Each row has a class, written after it.
[ 11 -27  14 -69 -13  -4 -81  13 -16  13  77 -18   3   6  13  48  63  35
   5 -10 -26  71 -47 -36 -34  39  72 -46  -2 -10  29  26 -48 -50  33 -34
  36  21 -75 -50   0 -38 -22]
J453
[  4 -61  35   2  61  64  15 -56 -10   6   1  -9 -26  41  10  16  17  35
  15 -51   6  38 -21 -53  17  12  24 -49 -45  57  22 -32  32  20 -21  13
 -19 -46  -8   0 -57  18  20]
J599
[ 13  -4  21  -1   8 -10  11 -10  22   3   7 -31  29 -16  28  43  18 -13
   9 -23 -34  48 -11   7  15  16  18  -7  10 -44  42 -22  -7 -31  19 -27
  50 -15 -12 -19 -25 -12  28]
J416
[  3  -6  10  -8  32   0  -6   3   8   9 -10   7  -2  -6   8   9  -2  28
   4  -5   6  16  -7 -13  -1  -1   1 -23  -6   1 -32  -3  -6 -45   1 -12
  22 -11  -6 -16  -6  -4  -6]
J32
[ 71  64 106  55 100   3  54 -54  -1  64 -31 -42  26  32 -23  27 -31 -32
  16 -26   9  14  34  26  67 -26  17  13  -6  16  -7 -95  19 -14  18 -29
  43 -25  -8 -12 -21  26  21]
J416
[ 42  19   9  37   1 -24   8  -1 -26  13   5  -9  -3   7  -5   8 -26 -12
   3  11  38 -36  43   5  18  12 -20  22   0 -19  -7 -15  10  -4  -4   9
  -8  -8  28 -34  37  23 -26]
J833
[ 20   3 -15  17   6  13   5 -10  -9 -22   6 -10   0   6  -9  12  22 -14
  13 -31   3   6  14 -26   7  28   8 -26 -17  28  23   3  32 -12 -11 -15
   0  -4  -6  19  -6  15  16]
J32
[-26  -1 -71 -32 -62  19 -56  32 -19 -33  11  20 -42  -8 -34 -39  41  33
  -6   7  10 -22   4 -31 -46   4  -9 -30  -7  56   4  48  10  19 -20  15
 -35  25 -28  40  19  -1 -17]
J32
[ 13 -52  -6  22   0 -18  35 -13   8 -15  14 -22   7 -11  24  14  31 -28
  -1  -4   8 -15   9 -23  25  65 -20 -14   4 -42  35   8  -1   6 -16  -1
  -3 -43  51 -17  10   7   6]
J67
[  9   8  16 -44  15  35 -86 -15 -47  17  27  -1 -33  48 -54  13  39  43
   2 -23   7  50  -5 -27 -21  -7  46 -25 -17  96  62 -12 -11  12   7  -3
  -5  20 -92 -22  -5 -11 -16]
J599
[  1  16  -5   9  -6  61 -20 -23 -17  22  -8  12 -13  -3 -39 -27 -10  38
   9 -40  23 -31   0 -39 -10 -33 -10  -6 -27  59 -28   3  36  14   7  12
 -31   2 -51  42 -21  36 -23]
J807
[  4  50 -12  11  -9 -22 -14  17  16 -13 -29   8  13 -10 -38 -15 -13  -4
  -9  10  -4   1  29  47   6 -32  -4  25  19  20   5   4   9  -4  -4 -19
  24  32 -21  40  16  -9  25]
J32
[ 33  75   7  23 -38 -39 -12  18  -6  35   0   2  28 -23 -42  11 -69  -3
 -12  35  32 -34  40  54  -4 -35 -12  66  17 -32 -27 -11  -5 -28  30  -4
  23  21 -10 -29  42   7 -31]
J833
[ -7 -86 -61  10 -18  -7  44   1  10 -54  29 -18   6 -34  86  22  34 -32
  16 -20 -26  -6 -22 -68  -4  67 -29 -47 -16 -76  32  39  -2 -16 -16   3
   4 -50  57 -34 -19   4  15]
J982
[-15  35 -28  -2 -20 -58 -13  46  12 -21 -30   8   0 -20   3 -36 -41  -7
 -26  61  -7 -33  34  60  -6 -53 -44  40  38 -43 -11  22 -44  17 -15   5
  14  30  11   4  41 -29  -1]
J982
[ 11  97 -15  33 -30 -43   1  22   5  12 -25  13  35 -34 -47 -21 -71 -12
 -12  35   7 -48  34  60   0 -65 -33  70  30 -17 -21   1  -8   0  20 -14
  24  32 -25  11  43  -4 -10]
J982
[ -2  -6 -50  11 -20 -35  -7  16  -3 -31 -10  -7  -9 -11   1 -26  10 -49
 -21  22  23 -46  50  18   2   9 -57  19  17 -14  19  24  -8  10 -10   2
  -7   7  34 -10  47   7 -13]
J807
[ 18  83  24  54   8 -32  57 -22  33  -8 -45 -13  50 -18 -20  13 -47 -32
   1  -3 -26  -3  26  65  36 -51  -2  67  16 -23  24 -36  35  12  12 -41
  42  19  -1  50  -8  -4  65]
J982
[  3  50  14 -29  -2 -30 -38   7  -4  -8  -1  -8  10   7 -17  24  23   5
  -8   8 -41  65   1  35   3 -23  33  23  17   2  46 -11 -33  -3  21 -37
  46  40 -49  -8   3 -38  29]
J982
[ 32  75  52  62  20  10  75 -39  25  41 -52   2  36 -15 -25   7 -89  14
   6   5  23 -30  26  47  34 -59 -13  67 -10 -19 -76 -60  68   0  15  -3
  12  -8  26  38 -21  36  17]
J833
[-44 -56   5 -33  -2  24  -1  -4  35 -13 -11  12 -17  -9  16 -27  11  58
 -14   8 -17   8 -27  -4  -6 -19   6 -14   6 -15 -16   8  -6  39 -35  22
  -4 -13  10  54 -45  -9  26]
J67
[ -53   -8 -114  -31 -107   22  -45   34    6  -88    4    5  -22  -36
  -25  -50   60  -20  -24   -4  -16  -37   13    1  -43   -3  -32    6
   10   28   56   67   29   69  -18   19  -49   43  -11  103   14  -11
   15]
J807
[ -7 -28 -20 -25   5   6 -61  15 -44  15  24  12 -55  30 -26 -32   7  31
 -10  17  50 -25  11 -26 -28   3 -21 -31  -4  55   1  16 -34   7 -21  36
 -33  -7 -18 -51  36   4 -59]
J599
[ 23 -43   0   8  -2 -18  13  -4   6  15  24 -29  14 -17  44  36   4 -18
  17 -10   5  -5  -3 -29   0  41 -10 -32  -5 -62   9   1 -22 -51  10  -9
  31 -47  14 -65   0   6 -20]
J416
[  5   2 -56  38 -41 -21  13   9  -6 -19   5  -6   0 -18 -24 -15 -13 -46
 -16  17  37 -56  34  11 -10  19 -49  12   8  -7  36  16  21  15 -10  16
 -15  -6  34  -6  33  14  -7]
J599
[ -6 -44 -28 -27 -11  -7 -43  18 -17 -13  38  -6 -21   0   7  10  25  -3
 -10  -4  17  17 -13 -23 -25  34  -5 -34   4  -1  54  21 -31 -24  -1   9
   2 -10 -12 -52  12 -14 -21]
J599
[-30 -12 -17  -7 -30  -3  17   0  19 -29 -15  -2 -15  -6 -13 -32  16  14
 -21  28   2 -28  14  18   0  -2 -20  19  14   2  11  10  14  65 -35  15
 -19  -1  37  59   0  -4  25]
J67
[ 20  17  17   8  39  -3 -22  -3 -16  18 -16   8  -2  18 -25  -3 -17  19
   6  -1  19  -3  27   4  10 -15   4  -7  -5  40 -14  -9  -9 -24  -9  -9
  15  -2 -21 -16  21   8 -13]
J32
[ 20   8  48  48  53  -8  63 -34  22  26 -44 -23  24   0  26   8 -39  -6
  10 -11   5 -10  20  21  48 -12 -19  11   4 -27 -14 -57  16 -15  -8  -8
  35 -44  35  -9 -15  20  18]
J416
[ 21  58 -35  20 -65 -13 -29  15 -23 -10  11 -18   6 -11 -52  -7   6 -26
   2 -11  -4 -32  33  17 -14  -4  -9  25  22  31  71  16  14  18   5 -10
  -5  26 -43  26  37   4  -9]
J416
[-14   9  25  -7  -8  15  -2 -12  27   8  -9   4  16 -14 -26  -8 -10  48
  -3   1 -12  10 -10  22  -1 -30  20  21  13  -6  -4  -4   9  24  -6  -2
   8   6 -26  52 -30  -9  33]
J67
[ 25  17  39  10  61   1   4 -17  -4  41 -28  10   0  11  -6   0 -35  34
   5   2  29   4   7  -6  19 -20  -2 -12 -13  17 -59 -33  -6 -44   0 -10
  25 -19  -6 -28   3  16 -24]
J32
[-30  -5 -50 -14 -51   1 -17  17  19 -54  -1   2  -9 -15 -14 -16  25   0
 -20  -1 -16  14  -3  23 -26 -12  -1   5  17   6  65  21  19  45 -14   9
  -1  33 -11  60 -16 -25  44]
J599
[ -21  -34  -23   -2  -28  -63   16   38   52  -11    4    3   31  -57
   32  -16  -27   -4  -23   51   13  -38    3   31  -10    6  -45   22
   45 -110  -18   40  -40  -23   -8    6   30  -14   46  -19   23  -19
   -9]
J67
[ 11  34  30  51  11 -32  46  -9  23  49 -51  15  26 -25 -27 -33 -91  12
 -20  52  46 -76  34  55  22 -39 -49  58  31 -46 -69 -30  -8  -1  -8  10
   9 -19  45   2  34  21 -19]
J67
[ -9 -12  15  19  17  29  61 -34  30  -2 -22  -8  -1  -8  21  -6   2  24
   3  -7 -19  -5 -24  -9  10  -4   5  -7 -14  -4 -41 -26  51  27 -11  -2
  -6 -22  33  51 -33  18  35]
J453
[-17  30 -18   8 -12  19  11  -6  19  -4 -40  12   2 -23 -24 -33 -28  15
 -11   4  12 -33  13  21  -8 -54 -33  33   2   9 -37  -1  27  19   0   3
  -7  13  -7  47 -10  14   9]
J807
[  5  36 -32  13  -4 -36 -31  38 -24   8 -27  25 -26   2 -43 -57 -38   4
 -21  48  50 -70  52  24 -10 -24 -56  15  21  38 -39  17 -21  -4 -22  17
 -22   9  10 -15  80  12 -58]
J32
[  0   1  42   6  -6  46  19 -22  19  48  17  24  28 -35 -26   0 -51  76
  21 -22  31 -25 -43 -36 -19 -32  12  -2 -17 -14 -71  11  18 -10  11  12
   1 -29 -39  25 -42  28 -23]
J67
[ -36  -31  -55  -40  -33  -37   -1   50   52  -59   17    4   19  -61
   61    7   24    1   -5   13  -23   43  -34   15  -27   20   -4  -25
   34 -100   -3   43  -32  -64   -5  -13   56    6   19   -9  -10  -35
   28]
J32
[ -9 -16  18  -1  50  -9  22 -14  -2  -8 -37  -3 -17  19  34  -7  -1   9
  -4  18 -11   4  13   3  24 -16 -17  -2  -6  -4  -9 -25 -19  16 -25  -2
   9 -20  34 -13  -4  -5  12]
J982
[-25 -10 -18 -29 -20  61 -27   0  11  -3   1  34 -17 -17 -20 -21   0  86
  17 -31   2   8 -43 -46 -39 -33  23 -43 -28  45 -58  26  23 -10  -9  13
 -16   2 -54  53 -42  11  -6]
J32
[  2  17 -19  30  -1 -49  38  -4  30 -41 -35 -20  13  -1 -10  -2  -7 -70
 -30  27  -4  -3  42  73  24  -7 -29  44  30 -19  69 -26  17  37 -16 -15
  30  11  52  24  11 -14  59]
J599
[ -7 -13   7  -6   9  28  26 -16  14   1   2   6  17 -24  34  17 -15  44
  20 -16 -18  27 -37 -33  -9 -20  12 -17 -21 -39 -38  -2   2 -23   7  -7
  24 -20 -14  -9 -49   1  20]
J982
[-21  23 -23 -31 -33  50 -51  -8 -15 -13   2  12 -30  19 -69 -23  11  45
 -13 -11  -4  18 -10  -2 -36 -44  25   2 -12  89  33   2  26  57  -7  16
 -25  36 -65  55 -24  -6  16]
J599
[-28 -30 -32 -43 -41   5 -37  33  -1 -41  -2   9 -45  -1  20 -23  27  42
 -20  24  -7   9   3  -3 -22  -4  -3 -10   7  -7  -3  16 -12  41 -28  35
 -24  28  19  28  -7 -17   1]
J833
[ 11   7  -8  14  -5 -27  30  10  45   1 -10   4  36 -47  16  19 -37  -6
  -1   8   7   2 -10  14  -2  -8 -14   1   4 -66 -49   7   0 -59  13 -23
  51 -11  18 -10 -14   1   7]
J32
[ 11  19 -29  44 -13   2  50  -2  15 -19 -20  -1  14 -26  -4  -9 -19 -25
   2  -9  16 -33  16  -2   9  10 -36   0  -6  -2 -22   7  51 -13  -5  -7
  -1 -12  35  37   1  21  12]
J32
[ 14  -1   7  31  15 -15  27   0   0  28 -10 -13   5 -11  13 -10 -26  -6
   4   5  25 -43  17  -6  11   3 -38  -1  10 -30 -24 -17  -9 -22  -3  10
  14 -39  23 -36  16  19 -32]
J416
[ 17  10 -35  13 -17 -30 -25   5 -23 -23  18 -19   1   1 -12  -2  23 -62
  -4  -6  21 -26  46   7  10  35 -29  12  15   0  55  17 -12  -8   2 -15
   4  14   1 -16  51  10 -18]
J807
[ 26 -23  37  18  64 -29   5  -7  -7  38   3  -8   7   7  23  27 -41  -7
  -4   7  44   2   4   2  15  16 -22 -11   6 -41  -5 -29 -38 -65   8  -2
  33 -41  11 -97  19   1 -35]
J599
[  5  -6  20  -8  49 -17 -34   8 -25  21  -7   5 -25  31 -10 -17 -24  18
 -12  22  40  -4  24  22   4 -14 -18  -6  15  21   3 -18 -47 -14 -17  19
   3 -11  -7 -63  37  -3 -36]
J599
[-21  29   5  39  13  10  80 -20  37 -12 -75  14  12 -20  12 -36 -65  30
   0  13  -9 -37   8  35  22 -75 -35  34  -4 -16 -62 -22  38  37 -29  11
   5  -8  45  75 -32  11  46]
J982
[-25   5 -44 -27 -58 -32 -54  40  -1 -12  16  16 -13 -16 -42 -49   8  24
 -30  45  17 -48  16  14 -30 -10 -26  22  35   3   7  46 -31  42 -19  27
 -19  25 -11  20  49 -15 -35]
J67
[-30  11 -32  -6 -60 -23  37  23  75 -19  -7   7  32 -69  19 -12 -20  12
 -15  30 -28 -14 -36  41 -34 -37  -3  23  25 -86 -51  22  17  -6  15 -10
  36  18  13  55 -19 -15  37]
J453
[-15 -23 -39 -52 -57 -39 -56  53  -1 -38  28   0 -25 -17  23   8  47   7
 -24  34 -19  35   4  19 -29  20   2   3  27 -46  38  36 -43   0   2   6
   6  33  11 -26  25 -40  -6]
J833
[ 35 -12   0  19  20  28   9 -34 -14   0  23 -11   7   9  -7  33  38 -12
  32 -61  -6  26  -7 -59  10  49  27 -40 -32  39  33  -3  35 -33  12 -26
   8 -24 -24  -3 -14  23   8]
J32
[-26 -30 -79 -26 -63  -2 -30  46   6 -41  26  17 -17 -39  13 -24  25  21
   0   1  12 -16 -14 -39 -44  22 -20 -44   1 -17 -10  66 -10 -26 -15  20
  -4   9  -4   8  11  -4 -22]
J32
[-12 -24 -23 -37 -23 -17 -50  30 -16 -19  36   3 -12  -6  23  10  21  19
   7   5 -14  19 -14 -19 -29  12   9 -25   7 -25  22  43 -57 -26  -3  -4
  10   8 -32 -42  12 -22 -17]
J982
[ 38  41  46 -11  31 -27 -81   3 -49  51  36 -23  11  26 -40  31   4  -3
   3 -15  -3  35  21  11  17   2  26   7  18  35  67 -21 -48 -37  26 -28
  38   6 -76 -70  48 -13 -48]
J416
[  6  18 -37  22 -70  30  -1  -2   2  -1  21  -6  16 -38 -28  -5  -2  15
  19 -37  -2 -33 -10 -33 -24  -3  -2  -9  -8   5  17  24  38   9   8  10
 -10  -1 -37  43 -13  20  -6]
J416
[ 28   2  31  18  47  -6  28 -36  19  -3 -15 -34  36  -3  13  46  30 -45
   3 -35 -24  47  12  13  43  17   6  14  -1 -22  51 -30  13 -20  26 -46
  42 -10   0  -9 -23  -6  48]
J807
[ -8 -40  -6 -19  12   9  -8 -18   5 -34  15 -23  -4  11  21  31  48 -10
  -4 -30 -22  64 -17 -11   5  39  19 -25  -4  10  89 -11   9   4  -4 -11
  14 -12  -3  -9 -27 -20  40]
J599
[-18 -12  18   1   5  13  44 -33  40 -45 -23 -22   6   2   3   4  39   1
  -8 -15 -43  33  -1  23  30   7  21  13   9   2  54 -23  37  66 -29 -11
   7   3  33  91 -49  -8  86]
J67
[ 50   9  50  53  44  -1  52 -45  -7  31   4 -29  26   8 -12  26 -11 -19
  14 -24  25 -26  22 -24  45  39  -8   4 -10  -2  13 -33  26   3   3 -10
   4 -43  23 -12   2  31  -3]
J67
[ 15  12  42 -41  26   8 -37 -15  -8   4  24 -21  -3  26  -2  38  58  19
   3 -16 -47  78 -23   3   2   9  66 -16   0  30  40 -23 -11  -1  22 -40
  29  20 -55   0 -10 -23  22]
J453
[ -6  14 -41  -5 -22 -25 -28  32   0 -30  -5   6 -11  -6 -20 -20  19 -20
 -16  17  -3  -6  28  21  -9   7 -19   1  20  17  23  26  -5  -1 -12  -6
   1  25   2  18  33 -10   2]
J32
[  7  32 -51  -3 -59 -45 -36  25 -11 -52  22 -16  13  -9 -22  13  37 -49
  -7   4 -39  17  25  28  -4  10   8  27  23  -6  99  32 -14  25   5 -31
  16  44 -29  13  32 -32  39]
J982
[  6  24 -26 -18 -42 -30 -37  15   5 -24  31 -21  12 -10 -16  17  53 -29
 -13   4 -46  35  -6  27 -11  21  33  14  27  -6  72  13  -3   4  21 -38
  22  36 -42  10  29 -26  26]
J453
[-11  33  15   1  -2  -3  21  -2  29  12 -17   1   7 -14  -6 -21 -19  30
 -16  21 -13 -10 -11  38  -6 -44   6  22  14 -11 -45 -15  22  16   2  -6
  17  11   1  44  -8  -2  20]
J453
[  7  55  28  67  18 -21  86 -20  50  23 -53  -2  33 -22 -11 -31 -78  -6
 -14  29   7 -66  22  73  26 -60 -27  61  18 -33 -72 -41  52  28  -3  -6
  15 -12  45  62   4  22  33]
J453
[-32   6 -45 -17 -54 -33  -6  38  34 -25   4   4  -1 -32   4 -31   1   1
 -29  49 -18 -26  -5  44 -33 -18 -11  20  34 -41 -21  29  -5  19  -6   2
   9  25  15  33  20 -15  16]
J453
[  7 -24  33 -14  30 -12  -2   1   6  38  -2 -15   0  -4  39  19  -9  32
   8   9   9  12  -7  -8   1   1  -4 -23   5 -47 -34 -20 -45 -53   8  -2
  39 -35   1 -68  -6  -7 -29]
J416
[-26 -27 -40 -26 -23  16 -32  21 -23 -22  15  16 -36  -5  10 -27  14  36
   4   4  -3  -9 -16 -46 -25  -3 -17 -32 -11  13 -11  40 -23  12 -21  24
 -32  -4 -16 -14   9  -2 -26]
J982
[  9  -6   0  14  10  -7  39 -17  12 -21   0 -15  20 -12  31  27   8 -16
  14 -13 -21  15  -5 -17  13  11   2  -6 -13 -34  14  -7   8  -4   3 -20
  25 -18  18  -7 -24  -1  34]
J982
